Here is a tiny trained network, its code and every weight. The questions are about switching its units off for an input and a target symbol, where a switched-off unit gives its printed mean instead of its output.

import numpy as np


def w(rows, s, z=0):
    codes = np.array(rows[::2]) - 128.0
    scale = np.full(codes.shape[1], s)
    scale[-1] = z or s
    return codes * scale


def norm(h):
    return h / np.sqrt((h * h).mean(-1, keepdims=True) + 1e-5)


def f(y):
    return y / 2 * (1 + np.tanh(0.7978845608 * (y + 0.044715 * y**3)))


def softmax(a):
    e = np.exp(a - a.max(-1, keepdims=True))
    return e / e.sum(-1, keepdims=True)


def log_softmax(a):
    a = a - a.max(-1, keepdims=True)
    return a - np.log(np.exp(a).sum(-1, keepdims=True))


def net(x, mask):
    ids = ['ΓΔΛΣΩαεθμξψ'.index(c) for c in x.split()]
    T = len(ids)
    res = E[ids] + P[:T]
    u = 0
    for l in range(3):
        q, k, v = (norm(res) @ M[l].T for M in (Q, K, V))
        z = softmax(np.where(np.tri(T) > 0, q @ k.T / 4**0.5, -1e9)) @ v
        res = res + np.where(mask[u], z, O[l][:, -1]) @ O[l][:, :-1]
        u += 1
        y = f(norm(res) @ A[l][:, :-1].T + A[l][:, -1])
        res = res + np.where(mask[u : u + 4], y, B[l][:, -1]) @ B[l][:, :-1]
        u += 4
    return log_softmax(norm(res)[-1] @ U[:, :-1].T + U[:, -1])


Q, K, V, O, A, B = {}, {}, {}, {}, {}, {}
E = w([
[114,156,76,101,161,124],'Γ',
[182,125,114,35,111,113],'Δ',
[171,115,143,109,154,119],'Λ',
[103,111,99,46,120,119],'Σ',
[111,101,131,107,145,122],'Ω',
[168,113,72,146,124,148],'α',
[155,104,88,118,133,100],'ε',
[142,164,77,117,126,90],'θ',
[114,180,175,144,6,185],'μ',
[129,93,113,116,99,156],'ξ',
[125,102,157,72,113,114],'ψ',
],0.027)
P = w([
[106,90,202,254,87,126],'0',
[176,153,105,54,204,121],'1',
[170,146,120,48,191,129],'2',
[164,147,124,38,187,135],'3',
[148,141,109,48,171,137],'4',
[144,138,116,45,176,139],'5',
[130,129,108,59,166,145],'6',
[136,136,114,44,168,149],'7',
[126,134,106,48,161,150],'8',
[119,129,105,51,164,157],'9',
[115,128,106,53,155,155],'10',
[119,132,101,51,165,162],'11',
[113,127,97,46,153,158],'12',
],0.0071)
Q[0] = w([
[96,106,169,228,204,28],'L0H1',
[144,85,99,43,114,111],'L0H1',
[83,39,88,115,254,98],'L0H1',
[178,217,199,154,92,155],'L0H1',
],0.0092)
K[0] = w([
[121,135,44,2,208,206],'L0H1',
[145,165,143,178,104,140],'L0H1',
[171,221,131,67,86,167],'L0H1',
[83,77,72,172,184,58],'L0H1',
],0.0097)
V[0] = w([
[145,90,104,1,76,97],'L0H1',
[187,143,66,105,160,129],'L0H1',
[146,49,104,154,149,60],'L0H1',
[180,114,138,125,110,147],'L0H1',
],0.0079)
O[0] = w([
[96,206,217,14,108,172,252],'L0H1',
[208,185,104,54,193,140,144],'L0H1',
[136,162,117,25,60,13,110],'L0H1',
[238,90,255,100,205,119,209],'L0H1',
],0.0056,0.003)
A[0] = w([
[113,66,146,74,74,173,154],'L0N1',
[120,152,78,161,79,254,205],'L0N2',
[63,77,95,187,226,138,230],'L0N3',
[144,56,225,142,209,112,4],'L0N4',
],0.0093,0.0029)
B[0] = w([
[101,205,103,108,254,109,253],'L0N1',
[183,133,224,34,187,182,216],'L0N2',
[189,158,21,121,159,237,213],'L0N3',
[25,86,139,102,158,180,153],'L0N4',
],0.0085,0.0047)
Q[1] = w([
[156,254,46,46,130,109],'L1H1',
[69,204,103,183,142,83],'L1H1',
[170,117,196,242,76,111],'L1H1',
[71,239,100,83,207,145],'L1H1',
],0.0084)
K[1] = w([
[90,178,154,221,1,154],'L1H1',
[56,173,71,54,80,85],'L1H1',
[122,120,57,68,159,148],'L1H1',
[49,119,179,150,40,111],'L1H1',
],0.0093)
V[1] = w([
[159,171,105,143,254,242],'L1H1',
[199,232,209,176,74,161],'L1H1',
[221,81,158,154,168,104],'L1H1',
[116,152,177,196,129,154],'L1H1',
],0.008)
O[1] = w([
[181,252,127,197,146,2,99],'L1H1',
[89,216,121,61,83,151,255],'L1H1',
[173,103,200,93,94,162,138],'L1H1',
[70,149,182,124,123,164,58],'L1H1',
],0.0081,0.0035)
A[1] = w([
[86,181,154,135,54,138,166],'L1N1',
[171,97,34,115,156,28,2],'L1N2',
[60,85,97,91,210,86,90],'L1N3',
[176,173,132,110,1,142,109],'L1N4',
],0.0085,0.0036)
B[1] = w([
[146,254,159,167,117,212,154],'L1N1',
[100,87,189,83,188,249,234],'L1N2',
[160,105,92,191,125,142,252],'L1N3',
[129,144,230,219,190,192,201],'L1N4',
],0.0093,0.0025)
Q[2] = w([
[42,151,117,196,37,57],'L2H1',
[156,140,175,127,178,233],'L2H1',
[62,129,69,249,38,84],'L2H1',
[109,216,130,127,118,87],'L2H1',
],0.014)
K[2] = w([
[145,132,82,48,233,93],'L2H1',
[133,80,200,156,69,140],'L2H1',
[207,131,57,22,248,82],'L2H1',
[126,54,123,92,162,221],'L2H1',
],0.013)
V[2] = w([
[54,107,139,146,229,157],'L2H1',
[161,100,225,166,129,123],'L2H1',
[83,175,150,186,107,2],'L2H1',
[185,133,83,197,138,127],'L2H1',
],0.014)
O[2] = w([
[66,149,129,200,183,124,124],'L2H1',
[166,74,205,170,136,123,193],'L2H1',
[134,78,160,3,205,168,1],'L2H1',
[198,169,68,149,152,241,99],'L2H1',
],0.015,0.0085)
A[2] = w([
[187,86,130,163,133,89,96],'L2N1',
[116,104,163,132,7,174,55],'L2N2',
[181,111,88,164,135,135,97],'L2N3',
[104,180,141,155,84,134,9],'L2N4',
],0.017,0.011)
B[2] = w([
[136,106,79,123,94,151,236],'L2N1',
[40,56,75,2,134,228,230],'L2N2',
[73,121,158,81,91,140,254],'L2N3',
[90,132,137,190,148,141,170],'L2N4',
],0.017,0.0037)
U = w([
[182,222,25,91,169,157,62],'Γ',
[169,179,160,58,87,15,192],'Δ',
[169,53,177,177,118,84,230],'Λ',
[63,199,65,43,191,59,10],'Σ',
[83,95,83,183,219,206,29],'Ω',
[255,153,136,132,67,158,166],'α',
[76,73,86,58,66,147,168],'ε',
[114,212,82,196,82,82,251],'θ',
[75,167,227,127,100,195,52],'μ',
[174,113,188,69,227,137,231],'ξ',
[27,85,195,122,179,52,76],'ψ',
],0.0091,0.0027)

Each question gives the input, a string of symbols that net reads in full, and the target symbol t.
The units are the heads (4 rows each of Q, K, V and O) and the neurons (one row each of A and B). Each row of codes is followed by its name. A weight is (code - 128) times the scale printed after its matrix; where a second scale follows, it is the last column's (O, A, B and U).
mask holds one flag per unit, layer by layer, with each layer's heads first. A switched-off unit (its flag False) gives its mean, the last column of its rows in O or B, instead of its output. The means were averaged over made-up inputs and are rounded, as every weight is.
A unit's drop is (log p(t) with every unit on - log p(t) with that unit switched off) / (log p(t) with every unit on - log p(t) with every unit switched off).
most important unit: the unit with the biggest drop
top k neurons: the k neurons with the biggest drops, biggest first
k most important neurons of layer l: the k neurons of layer l with the biggest drops, biggest first
input μ ε α μ Σ ε, target μ: top 3 neurons : (L0N3, L0N2, L0N1)
input Λ α Γ, target Λ: top 2 neurons : (L0N4, L0N1)
input Δ Ω Ω μ ε ε ε ε α, target α: most important unit : L0N2
input Δ θ ξ α Ω θ Γ ξ Ω Γ ε Δ θ, target Δ: top 2 neurons : (L1N2, L0N3)
input ε ψ ε Δ Δ θ Δ ξ θ θ α, target ε: 2 most important neurons of layer 0 : (L0N1, L0N3)
input ε Σ θ ξ ψ θ Γ θ Δ ε θ μ Λ, target Λ: top 2 neurons : (L1N4, L2N2)
input ε ψ ε ξ θ ε ε μ Δ ξ ε θ ψ, target ψ: top 2 neurons : (L0N1, L1N4)
input ε ψ Ω Ω μ ε θ ξ ξ, target ξ: top 2 neurons : (L0N2, L0N1)
input Σ ψ Λ Δ ε θ, target Σ: 2 most important neurons of layer 1 : (L1N2, L1N3)
input ε θ ξ ε Ω α Γ, target ε: top 3 neurons : (L0N1, L0N3, L2N2)
input ξ ψ Γ θ ψ ψ Σ μ Δ, target Δ: 3 most important neurons of layer 0 : (L0N1, L0N2, L0N3)
input ψ ε Ω θ Σ ε ε ε θ, target ψ: 2 most important neurons of layer 0 : (L0N1, L0N3)
input ξ α Δ μ θ Δ θ ξ Γ θ Λ ψ, target ψ: top 2 neurons : (L0N1, L0N2)
input ψ Σ ε ξ, target ψ: top 2 neurons : (L0N3, L0N1)
input Λ θ Σ ε Γ ε ε Λ, target Λ: top 2 neurons : (L0N4, L0N1)
input ε Σ ε ε Δ, target ε: top 2 neurons : (L2N2, L0N1)
input θ ψ Δ, target θ: top neuron : (L1N2)
input Σ ε ψ, target Σ: 2 most important neurons of layer 0 : (L0N1, L0N2)
input Σ μ ε Σ Λ α Ω Ω α Δ, target Δ: 2 most important neurons of layer 0 : (L0N2, L0N3)
input ξ ξ μ ε μ Γ ε ξ θ θ ξ, target ξ: 2 most important neurons of layer 0 : (L0N1, L0N2)
input Ω ε θ Σ ψ ξ α ε ξ θ ξ Γ, target Ω: most important unit : L1H1
input Γ ψ ψ α Ω ε, target Γ: 2 most important neurons of layer 0 : (L0N3, L0N1)
input Λ Λ ε Ω Σ Γ θ Δ μ Ω, target Ω: 2 most important neurons of layer 0 : (L0N4, L0N3)
input μ μ ε Λ ε ε, target μ: 2 most important neurons of layer 0 : (L0N3, L0N2)
